Here is a tiny trained network, its code and every weight. The questions are about switching its units off for an input and a target symbol, where a switched-off unit gives its printed mean instead of its output.

import numpy as np


def w(rows, s, z=0):
    codes = np.array(rows[::2]) - 128.0
    scale = np.full(codes.shape[1], s)
    scale[-1] = z or s
    return codes * scale


def f(y):
    return y / 2 * (1 + np.tanh(0.7978845608 * (y + 0.044715 * y**3)))


def softmax(a):
    e = np.exp(a - a.max(-1, keepdims=True))
    return e / e.sum(-1, keepdims=True)


def log_softmax(a):
    a = a - a.max(-1, keepdims=True)
    return a - np.log(np.exp(a).sum(-1, keepdims=True))


def net(x, mask):
    ids = ['ΓΔΘβεζημσφψ'.index(c) for c in x.split()]
    T = len(ids)
    res = E[ids] + P[:T]
    r = res
    for j in range(2):
        rows = slice(2 * j, 2 * j + 2)
        q, k, v = (r @ M[0][rows].T for M in (Q, K, V))
        z = softmax(np.where(np.tri(T) > 0, q @ k.T / 2**0.5, -1e9)) @ v
        o = O[0][rows]
        res = res + np.where(mask[j], z, o[:, -1]) @ o[:, :-1]
    y = f(res @ A[0][:, :-1].T + A[0][:, -1])
    res = res + np.where(mask[2:10], y, B[0][:, -1]) @ B[0][:, :-1]
    return log_softmax(res[-1] @ U[:, :-1].T + U[:, -1])


Q, K, V, O, A, B = {}, {}, {}, {}, {}, {}
E = w([
[91,87,172,184,148,86],'Γ',
[171,168,185,133,73,196],'Δ',
[112,252,204,110,118,100],'Θ',
[112,107,165,120,203,195],'β',
[200,95,99,69,168,106],'ε',
[232,96,198,164,194,18],'ζ',
[60,153,118,108,190,68],'η',
[119,144,211,191,123,152],'μ',
[115,219,145,158,186,105],'σ',
[112,246,51,177,108,180],'φ',
[123,23,52,214,142,170],'ψ',
],0.016)
P = w([
[133,189,194,176,253,92],'0',
[117,171,175,146,202,137],'1',
[136,169,169,130,176,178],'2',
[119,153,162,119,163,216],'3',
[117,153,142,109,151,255],'4',
[105,159,164,104,145,248],'5',
],0.0078)
Q[0] = w([
[115,160,219,165,254,178],'H0',
[134,175,195,117,163,180],'H0',
[150,84,114,70,83,179],'H1',
[167,90,45,104,3,99],'H1',
],0.0091)
K[0] = w([
[187,98,7,73,37,160],'H0',
[178,128,116,102,66,194],'H0',
[108,118,162,77,192,99],'H1',
[70,144,202,117,224,41],'H1',
],0.011)
V[0] = w([
[131,114,181,255,45,170],'H0',
[216,158,222,53,134,142],'H0',
[53,16,171,136,188,100],'H1',
[97,157,102,175,183,126],'H1',
],0.0054)
O[0] = w([
[180,173,119,236,30,95,210],'H0',
[135,87,255,166,233,169,146],'H0',
[223,65,34,150,132,107,171],'H1',
[98,215,68,93,166,61,253],'H1',
],0.0074,0.003)
A[0] = w([
[129,108,44,182,3,126,47],'N0',
[188,173,162,116,148,42,36],'N1',
[21,109,47,156,130,187,144],'N2',
[120,161,179,101,47,63,254],'N3',
[97,79,128,212,186,79,102],'N4',
[67,115,86,138,209,138,222],'N5',
[145,175,137,209,71,52,111],'N6',
[151,116,39,119,162,99,154],'N7',
],0.007,0.0039)
B[0] = w([
[132,133,212,93,130,176,190],'N0',
[163,108,185,75,20,103,161],'N1',
[197,168,157,83,2,76,206],'N2',
[167,178,102,168,123,183,179],'N3',
[134,96,81,206,188,84,194],'N4',
[197,208,88,114,136,115,253],'N5',
[85,160,118,205,85,144,192],'N6',
[191,125,122,66,166,153,192],'N7',
],0.0079,0.0053)
U = w([
[142,51,11,220,125,134,77],'Γ',
[58,71,186,227,125,179,91],'Δ',
[168,106,197,84,86,177,178],'Θ',
[179,174,111,184,194,135,222],'β',
[82,74,115,67,222,188,171],'ε',
[157,65,205,123,91,14,3],'ζ',
[127,85,125,2,167,96,30],'η',
[12,66,78,251,157,90,95],'μ',
[54,152,104,89,164,14,13],'σ',
[48,183,191,62,38,62,48],'φ',
[139,120,24,158,55,111,171],'ψ',
],0.0059,0.0046)

Each question gives the input, a string of symbols that net reads in full, and the target symbol t.
The units are the heads (2 rows each of Q, K, V and O) and the neurons (one row each of A and B). Each row of codes is followed by its name. A weight is (code - 128) times the scale printed after its matrix; where a second scale follows, it is the last column's (O, A, B and U).
mask holds one flag per unit, heads first, then neurons. A switched-off unit (its flag False) gives its mean, the last column of its rows in O or B, instead of its output. The means were averaged over made-up inputs and are rounded, as every weight is.
A unit's drop is (log p(t) with every unit on - log p(t) with that unit switched off) / (log p(t) with every unit on - log p(t) with every unit switched off).
The circuit of an input: a set's keep is (log p(t) with only the set's units on - log p(t) with every unit switched off) / (log p(t) with every unit on - log p(t) with every unit switched off). Starting from all 10 units, units are removed one at a time, each time the one whose removal leaves the highest keep (on an exact tie, the one counted first), for as long as the keep stays at least 0.8.
circuit, biggest first: the units of the circuit, biggest drop first
k most important neurons: the k neurons with the biggest drops, biggest first
heads that matter: for each layer, one digit per head in row order, 1 if its drop is at least 0.15 and else 0, layers parted by /
drop when u is switched off: that unit's drop, to one decimal
input ζ ψ Δ Γ, target μ: heads that matter	10
input β Δ Γ, target μ: 2 most important neurons	[N4; N2]
input ζ φ η, target φ: circuit, biggest first	[H1]
input ε ζ Γ Θ η ε, target ε: circuit, biggest first	[H0; N2]
input ψ β σ ψ Θ, target ψ: heads that matter	10
input η φ β β β η, target φ: 2 most important neurons	[N2; N4]
input ψ Γ σ, target ψ: heads that matter	10
input β Θ β φ, target φ: heads that matter	01
input Γ Δ Θ ζ μ, target Δ: 3 most important neurons	[N5; N2; N7]
input ζ β ψ ψ μ η, target ψ: heads that matter	10
input Θ μ Δ, target Δ: 2 most important neurons	[N5; N2]
input ζ φ φ ζ ε, target ε: drop when N2 is switched off	0.3
input Θ ψ Θ, target ψ: drop when H0 is switched off	0.6
input β β φ, target φ: drop when H1 is switched off	0.5
